[-0.21  2.18 -3.00  2.77 -0.35  1.56  1.23 -0.15  0.21  0.12  2.52  3.85
 -0.40 -1.16  1.01 -1.85  1.48  0.17 -1.58 -2.33 -2.25  2.93  0.21 -1.94
  0.96  1.59 -0.66  3.60  0.01  4.50  0.50 -0.42  1.25 -2.29 -0.33 -3.71
  0.23  1.38 -5.51]  leba
[ 4.34 -5.57  2.32 -3.66  0.66  4.92  2.47  1.84  2.24 -1.62 -1.35 -1.19
  1.46  0.51  1.18 -0.91 -0.81 -1.43 -1.74 -0.57 -2.07  1.88  1.38 -2.71
  0.15  0.46 -1.58 -0.46  0.80 -2.91 -0.42  1.99  0.14 -1.43 -5.41 -1.83
  2.52  2.27  1.08]  kos
[ 0.71 -3.00 -2.04 -2.00 -1.02  0.58  0.72 -1.20  2.72 -1.24 -3.12  2.21
  1.99 -2.46 -0.88 -1.20 -0.64 -2.71 -1.54  1.13 -2.86  3.20  1.57  1.95
 -1.24  2.01 -1.70  6.06  0.84 -5.21 -0.19  2.34 -0.53 -1.46 -2.81 -0.98
  2.81  0.00  1.27]  Bubud
[-0.13 -2.21  1.99 -1.37  0.17  2.78  2.14  1.41  1.12 -1.75 -1.86  0.98
  2.61 -2.50  1.22 -1.28 -1.44 -2.07 -1.19 -3.60 -3.18  3.54  1.74 -0.97
 -0.09  0.65 -2.79 -1.39 -0.15  0.75  0.30  4.60  2.19 -3.96 -4.18 -2.00
  1.48  3.98 -1.62]  kos
[-0.76 -3.33  0.25  0.90  0.00 -1.64  0.92  0.40  1.16 -0.45 -3.63  2.67
  1.22  0.03 -0.49  1.99 -0.33 -0.63 -1.85  1.66 -0.67  4.23  3.68  2.23
 -1.09  0.07 -2.43  0.49  0.79 -1.03 -0.59  2.87  0.19 -0.04 -4.25  0.71
  3.29  0.91  1.98]  Bubud
[ 2.30 -5.55  1.07 -0.41 -0.96  4.53  0.76  2.86  0.05 -0.69  4.43 -3.61
 -3.99  0.70  1.29  0.04 -1.02  0.81 -0.89  3.50 -1.58  1.70  0.86 -1.87
 -0.29  0.15 -0.26 -5.51  0.37  1.74 -1.05  0.12 -0.15  2.57 -4.05 -3.97
  1.77  1.39 -2.13]  kos
[-0.17  0.29 -0.01 -0.32 -3.11  1.76  1.71  0.49  0.13 -2.05  1.29  1.89
 -0.37  0.82  1.16 -0.23  2.55  0.46 -1.35 -1.07  0.20  1.08  1.18  0.22
  1.28  0.28  0.11  3.06  0.12 -2.03 -0.03 -0.89  0.59 -1.85  0.17 -3.66
  1.22  2.02 -4.06]  leba
[ 1.14  0.59 -2.03  3.87 -0.77 -3.58  1.60 -1.50 -0.28 -2.90 -0.16  3.58
 -1.77 -0.77  1.33 -0.46  2.41  1.26 -0.20  1.03 -1.25  1.77  2.30  2.09
 -0.16  2.78  0.78  5.51 -1.02 -3.18  0.27 -1.22  0.94 -0.92  1.36 -1.87
  2.15  0.51 -3.11]  leba
[ 0.06 -3.82  0.51  0.43 -1.32  2.46  0.27  0.14  1.89 -1.60 -1.90 -0.07
 -0.61 -0.56 -0.64 -0.96  0.04 -0.72  0.85  1.14 -2.51  3.47  2.01 -2.04
 -1.50  1.40 -0.76  0.01  0.41 -4.43 -0.55  1.04  0.06  0.41 -3.49 -2.16
  2.26  0.02  1.78]  Bubud
[ 1.08 -3.84 -0.62 -0.78 -1.12  2.70  2.23 -0.65  3.05 -0.32 -2.79  3.05
  1.61  0.48 -0.49 -1.52 -0.37 -1.08 -0.86  2.23 -1.32  2.59  1.87  1.48
 -1.01  2.79 -1.39  1.48  0.97 -3.48 -0.34  1.60 -1.01 -2.16 -2.76 -0.84
  2.16  1.29  2.20]  Bubud
[-1.28  2.47 -4.14  3.75  0.52 -2.67  0.33 -1.66  0.83  0.47  0.29  6.00
  0.89 -3.22 -0.34 -1.78  1.67  1.14 -1.06  0.71 -0.97  2.36  1.58  0.14
 -2.15  1.81 -0.85  4.31  1.35 -2.67 -0.60 -0.30  1.54 -1.76  0.30 -3.38
  1.01  0.30 -3.34]  leba
[ 0.24 -6.62 -0.19 -0.28 -0.98  1.66  1.71 -3.09  2.43 -1.40 -2.55  0.04
  0.41  3.96 -0.48 -0.78  0.39 -1.12 -2.65  1.86 -5.68 -0.61  2.40  1.62
 -0.17  0.82 -0.62 -1.50 -0.40 -5.95 -0.18  2.69  2.30 -0.19 -3.95 -1.08
  3.37  2.49  2.67]  Bubud
[-0.24 -5.52  0.62  0.20  0.56  2.19  1.65  1.07  2.53 -0.37 -4.83 -0.01
  1.76  1.32 -0.37 -2.49 -2.35 -3.11 -1.72  0.98 -3.14  4.25  1.45  1.10
 -2.24  1.32 -4.14 -2.98  0.20 -1.63 -2.41  3.78  0.20  0.17 -5.81 -0.48
  2.60  0.75  3.89]  kos
[-0.58  0.89 -1.73  1.71 -0.91 -0.03  0.90  0.24  0.25 -1.24  0.15  1.78
 -2.29 -2.64 -0.41 -0.94  0.38  1.34 -1.62  0.03 -0.94  2.83  1.16  0.24
 -0.57  1.51 -0.09  2.45 -0.84 -2.59 -0.89 -0.16  1.51 -1.98 -3.39 -2.82
  1.40  3.18 -3.46]  leba
[-1.44 -2.44  0.80 -1.64 -0.88  5.46  2.67  1.77  2.42 -2.57 -1.12  0.68
  2.17  0.06  1.46  3.77  0.03 -1.35 -1.72 -1.43 -2.07  2.84  0.13 -1.37
  0.09  0.61 -1.37  0.50 -0.22 -2.07  1.70  1.72  0.45 -2.96 -4.87 -2.45
  1.49  2.28 -3.69]  kos
[ 0.23  2.17 -3.72  3.30 -1.92 -2.86  0.66 -2.53 -1.10 -1.41  2.57  4.12
 -4.46 -2.14  1.34 -0.58  2.58  1.83 -1.40  0.39 -2.32  2.09  1.36  1.83
 -1.43  2.26  1.09  5.97 -0.09 -4.95  0.21 -1.58  0.24 -1.07 -2.10 -3.60
  3.41  0.76 -4.50]  leba
[ 0.85 -1.14 -0.26 -0.17 -0.23  0.80  1.18  0.41 -1.00  0.34 -0.34  1.30
  0.72 -0.74 -0.52 -1.10 -0.31 -1.86 -1.62  0.03 -1.68  1.38  1.32 -0.08
 -1.35  2.01 -1.50  0.33 -0.22 -0.02 -0.43  2.35  1.03 -0.31 -2.58 -0.92
  1.96  1.91  0.16]  kos
[-0.78 -1.18 -1.51  1.50  0.10 -0.48  1.54 -0.49  1.57 -0.90 -0.91  2.62
  1.26 -0.66  1.49  0.61 -0.19 -0.94  0.32  0.57 -3.07  1.95  0.02 -0.66
 -0.75  0.95 -1.52  2.14  0.23 -1.81  0.85  3.05  1.88  0.29 -3.56 -2.62
  1.48  0.29  0.55]  kos
[-0.73 -0.97 -0.35  3.75  1.31  2.39  0.93  0.88  1.43 -0.58 -2.94  3.20
  0.93  0.99 -0.88 -1.77 -0.58 -1.12 -1.76 -0.31 -1.84  2.80  1.69 -0.17
 -1.23  1.12 -0.21  0.35 -0.85 -1.14  1.07  2.43  1.96 -1.82 -3.28 -0.15
  0.79  0.61  1.14]  kos
